<37> [  9   2  -6   4  18  20  11  -9 -13  30 -35 -16 -30 -25 -12 -16 -36   8
 -21 -35  -5  45   2  -7   6  31  15  23 -17  12  -3  68]
<37> [ 13  23  -2  -6  18  -5  -7  21   5  24  -4  -3 -16  17 -18 -14  -5   9
 -45   1  -4   9  28  -7  11  14  10 -20   9  30 -15   8]
<37> [ -5 -29  17  17   1  -3 -14 -18   3  -6   4 -16   9 -12  27   7 -28  -1
  25 -22  -1   2 -16  15   4   3  -6 -17  -9 -34   3  -6]
<47> [-30  13   7  -7  -1 -12  15  13   3  -2  -5  15 -25  31  -1  -5   0 -19
  -9   0  20  30  -8  30  27  41  -3  -1  -4 -14  -6  14]
<46> [ 48 -17  -5   2  16 -23 -19 -13   5 -17   9 -28 -37  -6   4 -10 -39   4
  -9  -1  12  12  -8 -10  28  32 -12   9   0  34  11  35]
<47> [  2   5  -5 -11   3  -5  -7   7   2  -2  -3  -5 -16   7 -16   6 -10  -9
 -13  -7  19  20 -19   2  13   0   6  24   0   8  -9  13]
<36> [ 37 -35  59  47  -1 -33 -15  16  24   5  18 -10 -40  38  12  -6 -54   9
   3 -23 -24   4 -26  39  39  29  14 -25 -17 -44   9   1]
<36> [-19  10  -7 -26  -5  14   4  -1 -10  10 -20  12  -9 -14  -5  14  -4  24
  10   2  20  14 -25   4 -26 -25   3  17   2 -24 -11  -4]
<32> [-57   5 -32 -65  32  24 -12 -35 -31  12 -52 -20 -22 -54  20  -1 -56  11
  -7 -28  73  78 -15   3   1  55 -20  -1  -1  -6 -33  57]
<46> [-30  19  14   1 -22  26  24  30  -5  26 -16  35  19  13 -30   7  34   0
  -4  -1 -21  -7  -4   6 -24 -35  32  18  -7 -30 -10 -19]
<32> [ 34  11 -18   8  -6  21  24  -1 -11   8  -4   9  15 -22 -19 -16  37  15
  -6  23 -40 -35  38 -43 -29 -18   7  16   1  45  21  11]
<37> [-12   1 -11  -6  10  14  19 -22 -15   7 -23  -3 -14 -26  16 -13 -14   8
   7  -8   5  25   9   0  -3  37 -11   0  -9   0   6  40]
<47> [ -8 -41   7   9   6  21 -17 -30 -15  -5  -8 -28  38 -48  24  -9 -27 -15
  18 -30  -9  -4  12 -17   5  29  -2 -18 -15  -4   4  20]
<42> [ 36   9 -13  24   6  -7  25 -16   3   0   8   1 -18  -4  18 -15  14  25
   9  21 -29 -17  31  -8 -14   5 -20 -12   4  22  28  12]
<32> [-12  10  20 -29  -4   3  -2  31  -7  16 -12  25 -12  13 -15 -10  -5  22
 -20  20   7  -3   5   2   1  23  13 -22   3 -12 -15 -12]
<37> [-25  23 -43  13  20  39  11 -42  -8  37 -26 -21  36 -48  20  17  14  19
  12 -38 -12  18  19 -10 -59 -71  -6   1   5  -6 -12   1]
<46> [-60  16 -17  20  22   4  20 -31   2   8   0  -6  36   1  56 -13  25 -25
   7 -14  -7  12  60  25   3  40 -35 -72   4  -9  -2  -5]
<32> [-33  17  25  -1   0 -19  21  11   9  17  -5  31 -40  38  35  -2 -10  37
  14  16   8  16  -5  56  -2  28 -18 -55   4 -65  -5 -24]
<36> [-67  -4  32  51 -12  21  17  12   8  20   7  12  79  24  14  -6  44 -61
   1 -37 -50 -17  44  26  11   9  21 -48 -17 -40  -7 -33]
<46> [ -7  27  12  -5 -11   5  15  36   4  28 -13  28 -22  29 -34   7  12  15
 -19   2  -6  11 -17  14 -11 -29  28  22  -1 -21 -14  -9]
<36> [ 11   1 -12 -55  18  23 -60  10 -13  26 -20 -24  18 -41 -31  18 -36  38
 -34 -13  31   2 -14 -43 -30 -56  24   2  18  20 -45 -21]
<42> [ 42  15 -15 -19  -1  -6 -19  17   4  -7  23   6  22   1 -18  -2  35  27
 -18  50 -13 -60  34 -44 -25 -42  -3 -19  27  52   2 -48]
<47> [ -7 -34  25  16 -10  19 -18   1  -5   2  -1 -11  42 -19  -5   3 -11 -21
   9 -28 -20 -16  -6 -10   3  -6  23   0 -16 -19  -3  -7]
<42> [ 72 -19   4  39  -9 -23 -15   9  19 -31  48 -16  25  16 -18  -8  29 -25
  -8  21 -43 -63  26 -37  18 -20   4   8   5  61  30 -18]
<46> [ 10   1  -5  -9   4  -7 -12  -1   2  -6   7  -4  -1  -1   3   3  -2  10
  -1  11   8  -9   1  -7  -4  -9  -8  -8   9   9  -2 -13]
<32> [  9  31 -36   9   6  28  42 -16 -13  23 -18  10   8 -27  -2 -16  41  21
  -3  13 -34  -9  48 -28 -41 -16  -6   7   3  35  16  23]
<36> [-55  12  15  -7  -9   7   7  21   0   7  -2  23  30  24   0   0  26 -25
  -6   1   2  -2  13  20   7  13   8 -27   0 -26 -17 -29]
<36> [-16  19 -32 -11  -5  33  31 -17 -19  11 -28  10   6 -34 -12   7  24   8
  13  -4   0  14  -5 -16 -38 -33   3  46  -4   4   4  24]
<42> [-24  14  -4   5 -21 -16  45   3   3 -29   9  33 -22  35   5  -2  37 -29
  23  27  10   8 -13  30  18  31 -18  26  -6 -12  23  10]
<46> [ 73 -16  10 -23  -9 -11 -31  30   0  -8  -2 -11 -52   0 -65   8 -44  15
 -27   2  18   8 -61 -30  18 -22  37  81  -4  32  -3  31]
<47> [-46  13 -44   3  13  -5  14 -41   1 -27   6 -17  20  -5  32   8  25 -53
  17 -15  31  30  10  15  13  14 -37   7   5  15   3  16]
<36> [  9   6 -11  16  11  25  -8  11  -4  19  -2 -20  50 -13 -35 -18  25 -42
 -47 -24 -35 -13  54 -44  11   1  29   5  -4  64  -8  20]
<46> [  3   7  12  29   4   4  30   8   1  22 -16   4 -29  15 -12 -20  -8 -14
 -18 -24 -24  32   9  15  23  42  17  15 -20   0   8  52]
<42> [  2   7   1 -17 -18 -10  -8  27   5 -22  21  18  18  25 -27   7  35 -21
 -10  31   7 -31  -3 -13   7 -18   7  15  11  20  -2 -34]
<47> [ -3  -5 -34 -19  12   4 -12 -28  -9 -21  -5 -27   4 -29  -1   6 -10 -27
   0 -15  34  25 -12 -18  10   6 -13  35   1  34  -2  33]
<32> [-36  20  15  -1 -30 -13  22  40  12 -13  11  39  -4  60 -32  15  42 -43
  -3  12  11   6 -32  33  21 -12  18  38  -3 -26  -5 -23]
<37> [  0  44 -34  -8 -12 -14  41  11   5 -21  14  33 -13  33 -16  -3  69 -14
  -5  50   3 -13  19  -3  -4  -8 -18  28  15  40  18  -5]
<42> [-54  23  32 -18 -38   1   9  74   7   0   5  52  20  70 -64  12  51 -58
 -31  11   9  -4 -25  22  28  -9  47  35  -5 -23 -26 -39]
<46> [ -4 -22  23  45  -9 -14  43 -29   4 -11   1  11 -36   6  52 -10 -16   9
  54  -5 -20  13 -13  48   9  48 -26 -13 -23 -58  39  27]
<36> [ -4  -3  -4  11   8  22 -16   0  -3  17  -2 -18  48 -18 -11  -1   9 -18
 -19 -25 -22 -12  28 -25  -7 -21  18  -9  -1  20 -12  -6]
<37> [  6 -27  22  10   3  -5  -8  -6  -1  -2  -4 -12 -17  -6  11  -8 -40  -3
   6 -19   1  16 -15  12  23  39   3  -5 -15 -18   4  25]
<47> [-10  28  -8  26   0 -14  19   1  19   7  17  13   5  34  17  10  37   4
   7  10 -16 -11  16  25 -16 -37 -14 -24  13 -15   3 -38]
<32> [-13   1  25  -7 -18 -11 -14  42  10  -6  12  17   7  41 -34   9  11 -30
 -19   3   8  -6 -22  11  25  -7  26  14  -1 -10 -16 -27]
<46> [ 68  11 -14 -40  13 -27 -47  23  10  -8  19 -13 -32   8 -32   8 -19  44
 -36  38  26 -22 -11 -36  -4 -39   0   6  31  55 -14 -26]
<47> [ 19  34  -6  13  11 -25   1  16  24  19  11   3 -37  42  -6  14   4  25
 -18   3   1  12  -8  24  -7 -44  -1  -4  17  -4 -10 -22]
<47> [ -8   1  15  14   9  -6  14  -6   2  14  -2   8 -13   6  35 -17 -10  26
   7   6 -17  -1  29  21  -1  38 -17 -57  -1 -23   7  -2]
<32> [-38  15  12   6  18 -11  -9   5  14  26  -4  -3  -9  28  23   8 -20   6
 -11 -25  13  32   0  44   7   5  -4 -48   6 -42 -27 -20]
<42> [-48  15 -16 -22  -1 -10  26 -21  -6 -20  -4  21 -16   5  40   2  13   3
  31  25  35  18  -3  32  -3  34 -41 -20   7 -28   6  -4]
<42> [ 26   0  15  34   9   8   1   9   6  32  -3  -9   4   1  -8 -12  -7  13
 -20 -20 -44  -8  26  -7  -5  -8  21 -17  -6   6   1   7]
<42> [-35 -15  -3  -2   7 -13  -4 -30   1 -24   8 -11   7  -5  48   3 -13 -16
  29  -5  26  13  -2  26  14  35 -35 -33   1 -25   2  -5]
<37> [  2  35 -24   4   6 -27  47  -3   6 -17   9  20 -45  36  12 -24  33 -12
  -8  38   5  14  32  17  25  61 -33  -4   6  36  25  32]
<37> [  3 -15   4  54  -7 -47  38 -33  23 -48  35   0 -36  39  56  -4   7 -35
  50   7  -3  11 -12  55  41  51 -48  -3 -11 -23  47  19]
<36> [ 30  -7  29  21   4 -28  -9  33  16  -4  20  -4 -20  44 -19 -25 -11 -28
 -40   2 -17  -4  20   4  57  59  15 -17  -6  30   4  16]
<32> [ 21  -3   5 -11  -8   9  -4  17  -8   1  -1   8   8  -7 -24 -10   8   7
 -14  18 -13 -25  11 -28  -4   1  15   7   0  24   3  -1]
[ 11  43 -40  31   8   6  24  -6  14  22   2  -6   4  12 -18  15  43  -8
 -14 -17 -21  10  12  -3 -27 -75   6  37   9  27   0   1] : <37>
[ -7   5 -17  -1   0  -2  -9  -2   6 -10   5 -13  10   5 -16  18   8 -31
  -5 -17  18  15 -21  -1   7 -31   5  38   2  12  -9   1] : <47>
[  5  25 -13   8  28   0  -1   0   6  33  -8 -14 -10   5   2 -10  -7  13
 -35 -16  -9  20  35   0  -1   4   0 -29   8  22 -14  13] : <37>
[ 30 -20 -20  21  15  44 -26 -36 -11  32 -19 -47  45 -74  -4  17 -23  24
   8 -54 -30  -6   0 -44 -52 -86  22  23  -5  10  -7   9] : <36>
[  0 -17  -2  39  -4   4  17 -37   3  -6   5  -9  13 -19  39  10   3   5
  48 -16 -22  -7  -7  15 -23 -26 -18  -2  -9 -33  23  -4] : <36>
[  2   2   6  -3 -14  25   3  22  -9  13 -11  11  24  -7 -39  -2  19 -11
 -17  -4 -20 -14   4 -24  -9 -19  33  28  -8  12  -5   2] : <46>
[-18   7 -11  25  22   1 -26 -23  17  23  14 -27  48  -7  40  22   5  15
   9 -27 -14 -14  25  10 -34 -67 -14 -62  19 -22 -20 -60] : <37>
[-22 -12   8 -33  12  21 -21  -7 -20  17 -22  -5  16 -38  16 -10 -31  28
  -4  -4  12   2  16 -13 -13  28  -2 -45   1 -12 -19  -2] : <37>
[  1 -53  45 -17  -1  17 -45   5 -16  10 -19 -18   8 -37  -2  -3 -72  14
   2 -32   8   5 -30  -8  12  30  27 -15 -19 -37 -18  10] : <37>
[ 75 -11  20 -17 -24 -14 -14  32   3  -9   9  17 -47   7 -43  11 -18  54
   4  38  -2 -32 -53 -21 -17 -48  22  50   4   2  12 -16] : <46>
[-73 -28  -5  -8 -11  34 -10 -23 -17 -16 -18 -16  63 -35   0  20   0 -73
  24 -54  27  30 -31   4  12   1  13  40 -22 -28 -16  16] : <46>
[-66 -20  17  12 -31  21  22   0 -10 -25   4  22  67   1   7  -2  46 -69
  29  -6 -12 -19   9  10  15  28   5   2 -20 -28   9 -13] : <47>
[  2 -17  39  37  -8 -14   8  10  13   6   6   6 -19  29  11  -3 -20  -3
  11 -17 -21   6 -16  36  21  20  10 -13 -16 -44   9   1] : <36>
[  0  12  28 -21 -23   6 -16  70   2   9   6  29  24  40 -72  -2  32 -27
 -51  17 -10 -29   2 -22  17 -15  53  20   2  22 -23 -32] : <32>
[ 38 -13 -23 -31   5  10 -30  -7 -13 -12  -9 -26  -6 -38 -34   9 -25   3
 -13  -6  25   7 -28 -44  -3 -24  12  58   2  45  -6  29] : <47>
[-31  29 -16  16   7   2  26  -8   7  17  -7   7  -3  15  14   6  21  -5
   1 -13  -3  24  10  26 -11 -13  -9  -6   2 -16  -5   0] : <32>
[ -5 -15  34 -16 -15   6  -3  31  -9   4 -13  18 -13   9 -28 -10 -19  -5
 -13   1   3   5 -19   2  22  37  28  13 -15 -16  -6  14] : <47>
[  6 -27  -9  -6   4 -22 -33 -25   6 -46  32 -25  28 -10  31   7  -3 -22
  22  13  22 -26   1 -10  16   7 -32 -22  12  18   8 -26] : <42>
[-37  22 -24 -23  16  16 -13 -16  -5  17  -2   0  50 -22  32   9  26  29
   3  13   5 -24  43 -11 -47 -39 -23 -66  26  -3 -22 -57] : <37>
[-12 -11   5  -8  -6  -6   2  -8  -4 -18   5   7   3  -3  19  -2   0  -1
  20  15   9  -9  -1   7   4  22 -16 -16   0 -13   8  -8] : <37>
[-14 -18   3 -27 -22  16   4  -3 -19 -20  -9  16  14 -25  -5   5   5   0
  27  16  13 -13 -23 -12 -12   2   1  25  -7 -15   7  -2] : <37>
[ 12   7  -4 -16  10   9 -21  20  -4  13  -4 -10  13  -3 -33  -9  -2 -10
 -43  -5   0  -2  20 -30  10   3  21   3   5  42 -18   7] : <36>
[-28   4 -12   3 -16  10  27 -12  -7 -20   8  20  39  -6  17  -3  51 -19
  27  24 -12 -30  26  -5 -15   2 -18  -9   1   1  18 -18] : <47>
[ 27  -1 -23 -32   6 -22 -12 -21  -2 -29   8  -6 -36 -14  18  10 -18  36
  21  34  38  -1 -24  -6 -11  -7 -35   7  17  12   9  -4] : <36>
[ 22   4  -4  45  16   0  -1  -8  16  27  -2 -29 -10   5  -6   8 -17  -7
 -14 -50 -23  28  -7  10   2 -35  17  20  -8   1  -4  23] : <37>
[-32  -2   5 -47 -29  11  19  27 -23 -30 -15  35  -7   5 -40 -11  18 -42
  -6  27  33  11 -23  -9  31  59  14  54 -14  11   2  32] : <47>
[-47  -1  25  38 -22 -10  47  -2   9  -9   8  33  -1  37  34  -2  28 -24
  40   2 -18   3  -4  57  11  29 -13 -18 -16 -64  21 -11] : <36>
[  8  12 -49  18  36  -9  -1 -59   7  -3   9 -39   4 -27  56   4  -2  15
  16 -11   5  11  33  -1 -21 -17 -50 -34  18  25   8   5] : <47>
[ -6 -10  -8  -4  12  -3  -1 -30  -5  -6  -7 -14 -16 -21  33   1 -28  14
  21  -8  18  20  -9  11  -2  19 -23 -12  -1 -15   4  17] : <32>

<232> [ 27   5   1  28  17 -21  -8 -24  -3  -3  13   2  16 -20  27 -21  18 -12
  19  15  -7  -8  10 -17   3  -9 -37 -27  15  40  17  36]
<240> [ -8  22  -4  10  -6   9  41   0   8   6 -34 -34 -45  15  -4  -9  -6 -24
 -10  -6  20  48   7 -40  -3   7  -3  21 -33   0  12  12]
<240> [-13  14  -6 -11  -4  19  21 -13  -3   8 -23 -52 -22  27   1  -4  10  -8
 -19  -5   9  19   5 -25 -13 -10   1  27   4   2 -21   9]
<243> [  3  -8 -13  20   7 -13  25 -16 -12   8 -29   0  -5 -17  -1 -27   7 -20
 -17  15  28 -20  20 -37 -11  25  -4  -9  10   9  25  31]
<232> [-23  18  18  22 -40  -9  84 -28  47  15 -54  43  27  19 -13 -18  -2  13
 -56   0  20 -28  26 -46 -70   3  28  10  53   2 -75  30]
<241> [ -1  37  -9   6  16   2 -28 -17   1 -49  12  13  -3   6   9  -2  -2  -6
  17   5  13 -12  19   9  10 -17 -17   0  11 -13  -2 -48]
<232> [-19  -1  19  -9 -39 -17   0  -8   9 -20 -28  28  33 -12 -23 -34  10  -8
 -37 -16  15 -29  -9 -16 -56  25  12 -17  39 -19 -13 -38]
<243> [  5 -17   9  -3  19   4  25   2 -10  22 -31 -15 -24  26  30  12  -8  28
 -19  -4  17  -6  13 -10  30   8  41  28  -3   2 -15  30]
<243> [ 23  19 -20  14  40   3 -23 -36  12 -65  -8  37 -11 -16   7  20  -5 -26
  46 -13  20  14  24   1  25  22 -21   4 -37 -20  15 -54]
<243> [  1  -2 -22  -7  13  10   6 -15  -7 -19 -20   3 -18  -8 -14   2  -8 -10
   0 -12  26   1   4   4  -5  30   6  15 -19 -24  10 -19]
<241> [-16 -17   6 -17 -12   4 -45  21  -3  12  25  -9  24   9 -23  19   8   0
 -15  -7 -24  -3  -4  27   5  -5  11  -6  27 -10 -21 -13]
<241> [  7  37 -17  40  18  -6  14 -24   7 -12  -8 -13 -22   1   8 -15   6 -37
   7  19  18  21  38 -40   8  -9 -37  -4  -1  21  14  24]
<240> [-24 -43  -8  16 -17  15  22  41  25  76  11  -7  18  -2 -48  53   8 -37
   4  31 -52  43  13 -33  21  -3   5  -5 -30  11  -1  55]
<241> [-27  19 -20  -2  -5  26 -12 -12  26 -19   2  -3  10  16 -39  35   9 -36
   6   2 -12  23  26 -12  -7 -11 -11  15   0 -25 -35 -42]
<232> [ 23 -11   4  16  -4 -17  19 -17  15   3   6  39  29 -35   5 -10   5  -2
  23   4 -14  -8 -13  -6 -24   9 -22 -26  -8  23  10  24]
<240> [ 12  20  38  13 -19 -40 -24  12   3 -31 -20  23 -15  -6   5 -45 -15   1
 -36 -46  34  14  -9   9 -11  36  10 -18  16  -6  14 -24]
<232> [-18   8 -35   1  14  27  41  -8  -7  27  -4 -31 -24  23  -8  15  -6   6
 -10  29  11 -10  25  -7   2 -20   7  31   4  -2 -19  37]
<240> [ -3   2  -9  -4   3   8 -23  12  -4  15  46  -8  14   6  -3  16   0  15
  11  16 -27  -9  -3  34  10 -34 -11  -5  17   9 -14  13]
<240> [-15  22  13 -25 -16  16  18  16 -13   6 -12 -58 -38  31  16 -16  -2  13
 -12  -6   5  25 -23 -10  -3 -25   7  25 -13  -1   2 -10]
<232> [ 15 -27 -34  14  17  11  -3 -28  39 -15  20  81  49 -40 -42  59  -2 -21
  51   2 -29  -3  14  22  -8  26 -17 -11 -30 -17 -19 -15]
<232> [ -1  -3  -8  11  11  -2 -19 -31  16 -22  -7  32  35  -2 -11  16  13 -13
  -5  -1   3 -25  34  -6  -7  11   1  -4  35  -9 -36 -17]
<243> [ -2  27  -1   7 -16 -12 -13  29 -21  26  39 -48 -31   9  -9 -39 -13  12
 -32  -5   5  18 -17  39 -11 -19 -19 -10  27  22  12  46]
<240> [ 39 -48  22 -17  12 -14 -20 -38   3 -20 -13  43  54 -34  31   6  23  16
  29 -26 -18 -29 -25   4 -12  32   3 -17  -2  11  -7 -15]
<243> [ 13 -42  -2 -20   7  11  18 -21  -7  15 -51 -33 -12  -6  -3   7  15 -18
 -10 -33   9  30 -12 -29  -8  51  16  22 -32  -2   3  17]
<243> [ 22  23  10  -7  25   5  13 -18 -12 -24 -16 -25 -38  18  57 -10  -4  22
  23  -8  17  11  -8  -8  25 -16  -2  22 -27  10  10  -9]
<232> [ 27 -16   6  13  14 -21  -4 -22 -10   9  12  12  31 -20  32 -19  16  16
   8  12  -8 -38   0   0  -5  -5 -15 -25  31  36   2  42]
<241> [ 18  17 -77  39  67  34 -23 -93  44 -45  -1  19  12   0 -47  77  15 -67
  34 -14   6  36  88  -1  10  29 -43  30  -4 -14 -68   0]
<241> [ -4  16 -30   3   3  -6   7 -26 -32  -8 -11 -34 -16 -13 -11 -54   8 -15
 -31   8  42 -30   7  -7 -39  14 -20  -5  35   3  23  18]
<232> [  5 -19 -17   1  -8   5  40  -5   9  23   9  31  20 -27 -17   6  -6   9
  16  15 -13 -16 -17  10 -30   5  -6  -7 -17   5   3  28]
<232> [-13  18 -30  32   2   2  16 -38  24  -7  -5  21  28  -7 -30   2  15 -37
  -7  25   6 -17  47 -32 -30  -3 -27  -9  36   4 -28  14]
<241> [ 13  28 -22  -4  23  20 -20 -59  31 -69  -6  30  11  -1 -11  31   4 -20
  36 -30   6  15  18  13 -15  11 -23  19 -13 -26 -41 -66]
<232> [ 53 -23  23   4  51  -8 -27 -28   7 -25  -9  29   5   0  62  37   2  26
  44 -30 -10  10   6  12  57  16  12   9 -28  15 -13  -2]
<243> [  8   3  25   2 -15 -12 -19   1   5   7  12 -20  15   1  13 -14  18  -5
  -1  -9 -23  19 -14  -8  -7 -15 -19 -17  15  28  -5  13]
<243> [  0 -34  -1  13   4 -12 -19 -32  19 -19 -42  44  43 -21 -29  15  22 -42
 -17 -16  11 -15  35 -36 -12  58  13 -12  21 -18 -18 -22]
<240> [-26   9 -23 -11 -10  27  23  17   0  21  19 -22 -11  12 -23  16  -6  -1
   7  27 -14   6  -4   4  -5 -30  -5  14 -14  -9  -2   3]
<240> [ 31  53 -40  38  34 -12 -13 -30   7 -51  49  51 -13 -28  -3 -12 -28   3
  39   6  22 -11  17  57  -3  -8 -51 -17  -2   3  15  -4]
<243> [  3  -8 -20   2  16  10  10   5  -6   9  -2  -2 -23  -1 -11  17 -15   0
   2  -1  11  11   6  13  16  16  10  15 -24 -11   9  13]
<243> [  9   2  10  16  19  -9 -35   8   9  -3   8  13  -5  21   4  25 -11  11
 -15 -21   3  11  28  27  38   8  20   7  19  -3 -30   7]
<241> [  6  -1 -17  -9   9   3  13 -20 -12 -15 -13   9  -7 -10  -1 -13  -6  11
  -4  -6  25 -26  -4  12 -19  19   5   8   2 -13   4  -7]
<241> [ 15  28 -12  25  35  -2 -24 -22  11 -39  13  25  -4   4  16  18  -5  -8
  28   5   8   0  37   7  34 -11 -18   1   0  -1  -7 -19]
<241> [ 15   5  26  26  -3 -22  10  14  14  11  -7  12 -10   0  18  -8  -7   0
  -2  -7  -2  27   3 -16  17   4   0 -11 -11  22  10  28]
<241> [ 25  -1  -6  -3  33 -10 -38 -16 -22 -30  21  19   5  -9  28  -5  -5  28
  15  -5  13 -40   1  43  19   2  -1  -6  18  -1   6 -13]
<240> [ -5   8 -26 -31  13  36  47 -14 -16 -13  -6 -16 -22   1  23   7  -4  18
  46  30   3 -18 -23  -8  -2 -29  -5  28 -50 -13  23 -29]
<240> [ 18  -6  12   0  -9  -6  -1 -13  17  -1  -1   5  11 -12  -3   0   6  -6
   7 -29 -15  30 -19   5 -20  15 -14  -6 -12  13 -11   9]
[-60  32  19 -11 -54 -18 -36  77 -19  -2  22   6 -14  25 -47 -40 -33  20
 -79   3  30 -36  -4  45 -14 -11  42 -13  66 -47   4 -51] : <240>
[-15  -6   8  -8 -26  -5   5  13  -7  24   1 -17  10   3 -14 -21   5   6
 -33   1  -2 -12 -12   0 -27  -3   7  -7  30   5  -8  18] : <243>
[ -6   8  -6  25  12 -12   0 -23  15 -37 -14  65  31 -14   2   2   4 -15
  11  28  16 -50  41 -28   3   3   0 -17  21 -15   0 -36] : <243>
[-11  14 -13  22  -5  -7  -1  -7   1  12  17  -7  17   0 -13 -14  11 -15
 -15  27  -3 -20  24 -11 -15 -20 -22 -17  43  18 -10  30] : <232>
[ 13  -9  -8 -15   6   8 -23 -29  -1 -11   8 -18  19  -9  -4   5  20 -10
  12 -18 -15   8 -12  10 -18   5 -21  -1   5   7 -16  -5] : <241>
[ 34  26   3   2  19  -9 -23 -42 -12 -37  13 -26   2 -14  45 -32  24  -8
  37  -4  -4   5 -14  -8  -6 -20 -53 -16   1  35  20  -6] : <241>
[ -8   4 -30  37  12 -11  -2 -15  12  -9  -5  42  11 -15 -39   4  -7 -30
 -19  13  26 -21  50  -6  -6  29  -3 -12  27 -14  -5  10] : <240>
[ 24  11  73  15 -19 -38  12   8  20   4 -25  16   2  21  59 -27  -3  39
 -24 -32  -1  14 -12 -17   5  -6  23  -9  21  34 -25  23] : <232>
[-12  46  58  21 -31 -31 -56  39  18 -23   4 -16 -14  31   7 -24   1 -23
 -30 -30  -3  57   8 -16  24 -17  -5 -20  25   7  -1 -37] : <232>
[-28  13  -7 -23 -25  20  19  12  -1   8   2 -26 -10  15 -22  -4  -4   4
 -14   3  -2   5 -17   5 -27 -17   5  16   0 -16 -12 -15] : <240>
[-24 -26  -2 -39 -23  -2   3  30 -44  18  -1  -9  -1  -6 -13 -35 -11  40
 -44   5  23 -64 -35  35 -29  13  40  -1  31 -26  19  -9] : <241>
[-17 -22 -51  17  39  28  -8   6 -14  47  33 -32   5  12 -17  53  12 -23
  15  62 -25 -13  53  -9  52 -30  -8   9   8  10  -4  54] : <241>
[-10 -13  -3 -38 -12  28  31   1  -3   4 -12 -12  -3   2   2  12   0  15
  19   2 -11  -1 -34  -3 -16  -8  12  22 -37 -16   1 -26] : <243>
[ 26 -89 -41 -35  20  25  41 -37 -24  58 -20 -20  19 -33 -20  23  12  21
  -5 -18  -7 -22 -31  25 -38  59  20  23 -19   7 -15  79] : <241>
[-34  10 -25 -39  -7  39  -7  -7  -7 -20  13 -21  12  11 -18  19  13  -7
  23  26 -15 -22  -7   0 -14 -36  -8  17  -3 -31 -10 -64] : <241>
[ -7 -23   7   8   1  -6   1  18  -2  37  -9  -2   0  17  -7  13  -6  14
 -40  -4   4  -7  19   5  16  14  36   8  27   1 -25  41] : <243>
[ -2  12 -13  32   8 -13  -9   8   6  -1  12  23  -5  -6 -19   1 -12 -16
  -9  11  13  -1  31   5  13   8  -7 -12  12  -2   8  14] : <240>
[ 22  -3  15 -27  -4   5  13 -25   7 -28 -14  13   7 -13  24  -5   3  20
  29 -28  -5   5 -41   7 -25   7  -4   7 -31  -2  -3 -33] : <241>
[ 28 -34  23 -24  15   1 -34 -20  -9   8  14 -19  38   3  44  16  30  27
  21 -13 -39 -13 -20  12  12 -15  -1  -4  17  30 -26  14] : <240>
[ -2 -16 -13 -41 -13  20   2 -30  -5 -12 -10 -18  18 -12 -20  -4  16  -1
   1 -25  -4  -6 -33  12 -52  17  -5  12  -2 -15 -17 -26] : <241>
